Below are the code and all the weights of a small trained network. Each question names an input and a class and asks about switching units off, where a switched-off unit gives its printed mean instead of its output.

import numpy as np


def w(rows, s, z=0):
    codes = np.array(rows[::2]) - 128.0
    scale = np.full(codes.shape[1], s)
    scale[-1] = z or s
    return codes * scale


def norm(h):
    return h / np.sqrt((h * h).mean(-1, keepdims=True) + 1e-5)


def f(y):
    return y / 2 * (1 + np.tanh(0.7978845608 * (y + 0.044715 * y**3)))


def log_softmax(a):
    a = a - a.max(-1, keepdims=True)
    return a - np.log(np.exp(a).sum(-1, keepdims=True))


def net(x, mask):
    res = np.array(x, float).reshape(1, 6) / 4 @ E
    u = 0
    for l in range(4):
        y = f(norm(res) @ A[l][:, :-1].T + A[l][:, -1])
        res = res + np.where(mask[u : u + 7], y, B[l][:, -1]) @ B[l][:, :-1]
        u += 7
    return log_softmax(norm(res)[-1] @ U[:, :-1].T + U[:, -1])


A, B = {}, {}
E = w([
[60,29,243,146,128,222,138,121],'x0',
[121,124,116,125,119,133,120,119],'x1',
[163,54,138,51,53,66,175,13],'x2',
[193,128,157,142,143,132,97,87],'x3',
[46,198,165,140,149,129,138,1],'x4',
[126,127,128,128,126,129,127,129],'x5',
],0.0065)
A[0] = w([
[170,97,102,151,181,81,149,151,95],'0.n0',
[112,83,138,181,80,216,144,126,2],'0.n1',
[163,143,68,105,143,122,83,97,168],'0.n2',
[45,94,91,135,102,132,64,137,114],'0.n3',
[198,133,176,159,156,120,91,106,208],'0.n4',
[173,55,101,118,132,117,158,212,101],'0.n5',
[78,152,95,152,108,115,254,163,206],'0.n6',
],0.0084,0.0019)
B[0] = w([
[57,179,151,121,89,170,134,93,170],'0.n0',
[147,141,107,148,93,135,207,58,177],'0.n1',
[75,147,245,114,136,102,184,196,189],'0.n2',
[151,118,129,175,127,94,145,122,152],'0.n3',
[71,61,105,160,117,95,114,135,176],'0.n4',
[87,144,162,129,55,141,90,115,255],'0.n5',
[111,105,171,152,158,90,112,95,191],'0.n6',
],0.012,0.0049)
A[1] = w([
[147,191,36,75,159,58,193,214,125],'1.n0',
[156,136,79,143,157,184,16,92,144],'1.n1',
[111,128,89,104,217,77,136,10,167],'1.n2',
[124,46,120,187,155,164,153,157,3],'1.n3',
[197,229,20,138,68,37,102,131,132],'1.n4',
[119,209,131,111,205,133,101,1,81],'1.n5',
[145,148,58,197,211,253,113,224,133],'1.n6',
],0.0063,0.0027)
B[1] = w([
[113,85,242,194,101,197,180,99,190],'1.n0',
[125,41,131,106,134,94,116,119,111],'1.n1',
[137,75,120,103,87,116,83,213,253],'1.n2',
[105,53,151,173,24,212,141,78,129],'1.n3',
[144,125,139,185,161,242,213,192,170],'1.n4',
[66,173,138,131,91,254,90,117,218],'1.n5',
[109,82,2,77,126,87,208,99,209],'1.n6',
],0.0079,0.003)
A[2] = w([
[130,91,104,44,119,253,185,89,199],'2.n0',
[161,50,88,163,109,217,160,92,50],'2.n1',
[86,81,137,154,97,10,89,130,174],'2.n2',
[43,122,117,183,13,203,21,61,133],'2.n3',
[210,56,150,179,133,153,142,140,34],'2.n4',
[82,149,187,70,219,134,165,78,100],'2.n5',
[147,178,124,125,225,153,122,55,247],'2.n6',
],0.0061,0.0014)
B[2] = w([
[251,176,126,120,126,123,202,156,161],'2.n0',
[116,241,254,194,184,126,115,143,156],'2.n1',
[128,82,158,223,161,69,47,103,178],'2.n2',
[84,223,47,123,192,87,67,254,254],'2.n3',
[73,196,130,80,123,129,141,181,126],'2.n4',
[177,193,45,110,9,162,93,154,143],'2.n5',
[119,38,49,78,58,175,80,186,127],'2.n6',
],0.0061,0.0083)
A[3] = w([
[189,87,56,34,71,3,141,134,67],'3.n0',
[73,40,125,140,160,82,85,168,134],'3.n1',
[208,26,130,140,29,171,105,227,191],'3.n2',
[73,181,53,202,193,174,131,173,238],'3.n3',
[164,125,80,183,163,74,159,81,193],'3.n4',
[152,93,150,23,140,129,94,55,127],'3.n5',
[116,136,226,224,109,84,170,166,246],'3.n6',
],0.0071,0.0014)
B[3] = w([
[100,34,40,107,87,112,178,112,157],'3.n0',
[162,126,154,193,123,29,71,22,174],'3.n1',
[2,152,46,47,115,192,135,107,158],'3.n2',
[213,35,144,35,92,52,142,90,253],'3.n3',
[106,155,21,111,107,18,99,60,127],'3.n4',
[68,76,61,98,228,80,244,147,131],'3.n5',
[221,174,149,174,223,122,60,40,254],'3.n6',
],0.0064,0.0083)
U = w([
[155,178,196,141,140,245,186,117,147],'0',
[51,153,97,56,80,196,53,171,86],'1',
[124,48,68,59,160,115,177,110,118],'2',
[165,168,108,111,123,95,86,94,168],'3',
[152,140,128,124,130,110,88,115,204],'4',
[116,91,152,166,180,93,76,106,4],'5',
],0.012,0.0042)

Each question gives the input, the list of numbers given to net, and the class t.
The units are the neurons (one row each of A and B). Each row of codes is followed by its name. A weight is (code - 128) times the scale printed after its matrix; where a second scale follows, it is the last column's (A, B and U).
mask holds one flag per neuron, layer by layer. A switched-off neuron (its flag False) gives its mean, the last column of its row in B, instead of its output. The means were averaged over made-up inputs and are rounded, as every weight is.
A unit's drop is (log p(t) with every unit on - log p(t) with that unit switched off) / (log p(t) with every unit on - log p(t) with every unit switched off).
The circuit of an input: a set's keep is (log p(t) with only the set's units on - log p(t) with every unit switched off) / (log p(t) with every unit on - log p(t) with every unit switched off). Starting from the 12 units with the biggest drops (on a tie, the unit counted first), units are removed one at a time, each time the one whose removal leaves the highest keep (on an exact tie, the one counted first), for as long as the keep stays at least 0.8.
circuit, biggest first: the units of the circuit, biggest drop first
top k neurons: the k neurons with the biggest drops, biggest first
top k neurons in layer l: the k neurons of layer l with the biggest drops, biggest first
input [-4,0,-8,-3,-6,6], class 2: circuit, biggest first -> [1.n6 2.n3]
input [0,-5,-2,-8,8,-1], class 1: circuit, biggest first -> [1.n5 3.n6 0.n2]
input [-6,1,-6,3,1,0], class 0: top 3 neurons -> [1.n0 2.n3 1.n4]
input [-5,-4,7,-7,8,-7], class 1: circuit, biggest first -> [1.n5 3.n6 3.n3 1.n2]
input [-5,0,-3,-6,-8,7], class 1: top neuron in layer 3 -> [3.n2]
input [6,4,0,1,-8,2], class 1: top 4 neurons -> [0.n5 3.n2 2.n3 0.n6]
input [-3,5,3,6,6,-2], class 1: circuit, biggest first -> [1.n5 3.n6]
input [4,4,-6,-1,2,5], class 2: circuit, biggest first -> [1.n6 0.n5 3.n3]
input [-5,-2,-7,-3,-7,-1], class 1: circuit, biggest first -> [3.n2 2.n3]
input [6,7,-6,6,-5,-4], class 3: top 2 neurons in layer 2 -> [2.n1 2.n3]
input [-3,5,1,8,-4,-2], class 5: circuit, biggest first -> [0.n4 2.n2]
input [-3,3,-8,-5,8,8], class 1: circuit, biggest first -> [1.n5 3.n6 2.n6]
input [6,-1,-7,-4,-5,5], class 2: top 4 neurons -> [1.n6 0.n2 3.n3 1.n0]
input [1,2,-8,6,2,-2], class 2: top 2 neurons -> [1.n6 0.n5]
input [6,0,8,-2,6,3], class 2: circuit, biggest first -> [3.n5 0.n5 0.n2 3.n6]
input [-6,-3,4,7,-4,1], class 5: circuit, biggest first -> [0.n2 0.n4 2.n2]
input [8,3,7,5,8,7], class 0: top 3 neurons -> [2.n0 3.n3 1.n5]
input [7,-7,-6,-7,-5,3], class 0: top 2 neurons -> [0.n1 2.n1]
input [0,4,4,-6,3,5], class 5: top 2 neurons -> [1.n2 0.n6]
input [-4,-3,-1,8,-6,5], class 5: top 3 neurons in layer 0 -> [0.n4 0.n2 0.n1]
